U: [176 106 133  78 136]
N: [103 156 103 103 103]
K: [126  78  78  78 136]
next: [78 78 78]
[136]
dup N: 
[103]
[103 156 103 103 103]
N
loc: [176]
U, 1
[126  78  78  78 136]
K
dup K: 
[78]

E: [158 134 153 125 105 133 103 141 117 133 119 144 157 118 148 128 107 105
 106  67 106 144 132 118 110 123 123 124 145 165 148 100 103 121 109 154
 130 103 140 153 106 192 154 135 129 122]
V: [135 132 129 122 127 128 121 134 130 133 121 137 144 131 130 119 122 118
 117 101 117 131 133 123 116 123 121 124 134 142 131 119 121 123 115 141
 129 119 132 137 128 155 140 132 132 125]
S: [132 122 135 129 128 127 121 127 132 136 118 135 130 135 127 121 129 128
 124 124 126 123 133 126 114 122 120 123 130 138 125 138 131 121 120 133
 129 124 122 130 126 138 132 129 123 128]
Y: [152 120 144 126 119 130  93 130 111 137 117 136 152 126 131 144 113 129
 110  84 133 124 130 118 104 128 115 128 142 163 129 128 111 118 117 143
 123  96 130 139 122 177 148 149 118 136]
F: [121 125 115 120 117 125 117 132 134 129 129 131 141 137 127 116 126 127
 123 113 121 125 131 127 126 126 122 128 130 127 121 120 127 129 119 136
 128 126 135 128 121 139 135 134 140 129]
next: [132 122 135 129 128 127 121]
[127]
[158 134 153 125 105 133 103 141 117 133 119 144 157 118 148 128 107 105
 106  67 106 144 132 118 110 123 123 124 145 165 148 100 103 121 109 154
 130 103 140 153 106 192 154 135 129 122]
E
[121 125 115 120 117 125 117 132 134 129 129 131 141 137 127 116 126 127
 123 113 121 125 131 127 126 126 122 128 130 127 121 120 127 129 119 136
 128 126 135 128 121 139 135 134 140 129]
F
next: [134 153 125 105]
[133]
next: [135 134]
[140]
next: [121 123 115]
[141]

B: [120 116 152 146 129 110 101 103  98 155  98 115 127  68 147 120 114 120
 144  84 117 139  73 162 122 152 126 111 120]
D: [ 94 115 108 126 153  81 151 171 124 133 153  91  94  91 117 158 150 115
 144  69 135 120 130 118 122 136 117 120 129]
Q: [146 137 126 122 138 149 133 151 137 114 133 126 123 149 123 121 127 140
 118 154 118 141 134 143 121 110 131 156 121]
T: [146 138 137 127 132 160 120 137 114 151 123 133 126 148 131 111 118 142
 117 162 125 145 122 154 122 112 134 156 119]
next: [160 120 137 114 151]
[123]
next: [151 137 114 133 126 123]
[149]
next: [137 114 151 123]
[133]
[146 138 137 127 132 160 120 137 114 151 123 133 126 148 131 111 118 142
 117 162 125 145 122 154 122 112 134 156 119]
T
loc: [68]
B, 14
[ 94 115 108 126 153  81 151 171 124 133 153  91  94  91 117 158 150 115
 144  69 135 120 130 118 122 136 117 120 129]
D
loc: [130]
D, 23

dudet: [143 123 133 110 116 141 118 142 137 117 140 132 124 124 129 141 127 122
 138 124 149 127]
gasuv: [128 132 132 135 131 122 118 127 126 121 126 124 137 136 133 124 124 131
 124 133 126 128]
Nek: [142 130 133 111 132 169 154  95 124  76 132 145 153  95  92 119 131 115
 168 132 166 141]
Tene: [143 123 133 110 116 141 118 142 137 117 140 132 124 124 129 141 127 122
 138 124 129 127]
Baril: [120 150 138 112 130 109 120 131 141 130 105 120 118 143 145 123 124 143
 119 137 136 126]
tago: [120 150 138 112 130 109 111 131 141 130 105 120 118 129 124 123 124 143
 119 137 136 126]
[143 123 133 110 116 141 118 142 137 117 140 132 124 124 129 141 127 122
 138 124 149 127]
dudet
next: [154  95]
[124]
[120 150 138 112 130 109 120 131 141 130 105 120 118 143 145 123 124 143
 119 137 136 126]
Baril
loc: [168]
Nek, 19
next: [121 126 124 137 136 133 124 124 131 124 133]
[126]

feb: [132 128 127 131 129 128 132 132 130 125 126 129 123 127 126 130 135 125
 124 125 131 128 131 137 129 128 126 130 131 128 130 129 126 127 125]
kap: [124 125 135 117 130 127 121 126 139 120 130 134 129 137 129 132 108 131
 132 134 122 133 128 124 134 103 125 127 134 135 111 142 130 136 133]
tefa: [104 123 117 135 135 133 121 142 111 151 137 127 118 128 129 120 127 126
 123 158 122 152 130 115 123 122 135 134 136 126 116 106 133 154 137]
pum: [122 177  89 137 134  92 112 101 118 128 154  94 139 110 143 137 103 125
 112 101  97 113 126 117 116 135 145 152 112 181 131 113 124 109 168]
[104 123 117 135 135 133 121 142 111 151 137 127 118 128 129 120 127 126
 123 158 122 152 130 115 123 122 135 134 136 126 116 106 133 154 137]
tefa
[132 128 127 131 129 128 132 132 130 125 126 129 123 127 126 130 135 125
 124 125 131 128 131 137 129 128 126 130 131 128 130 129 126 127 125]
feb

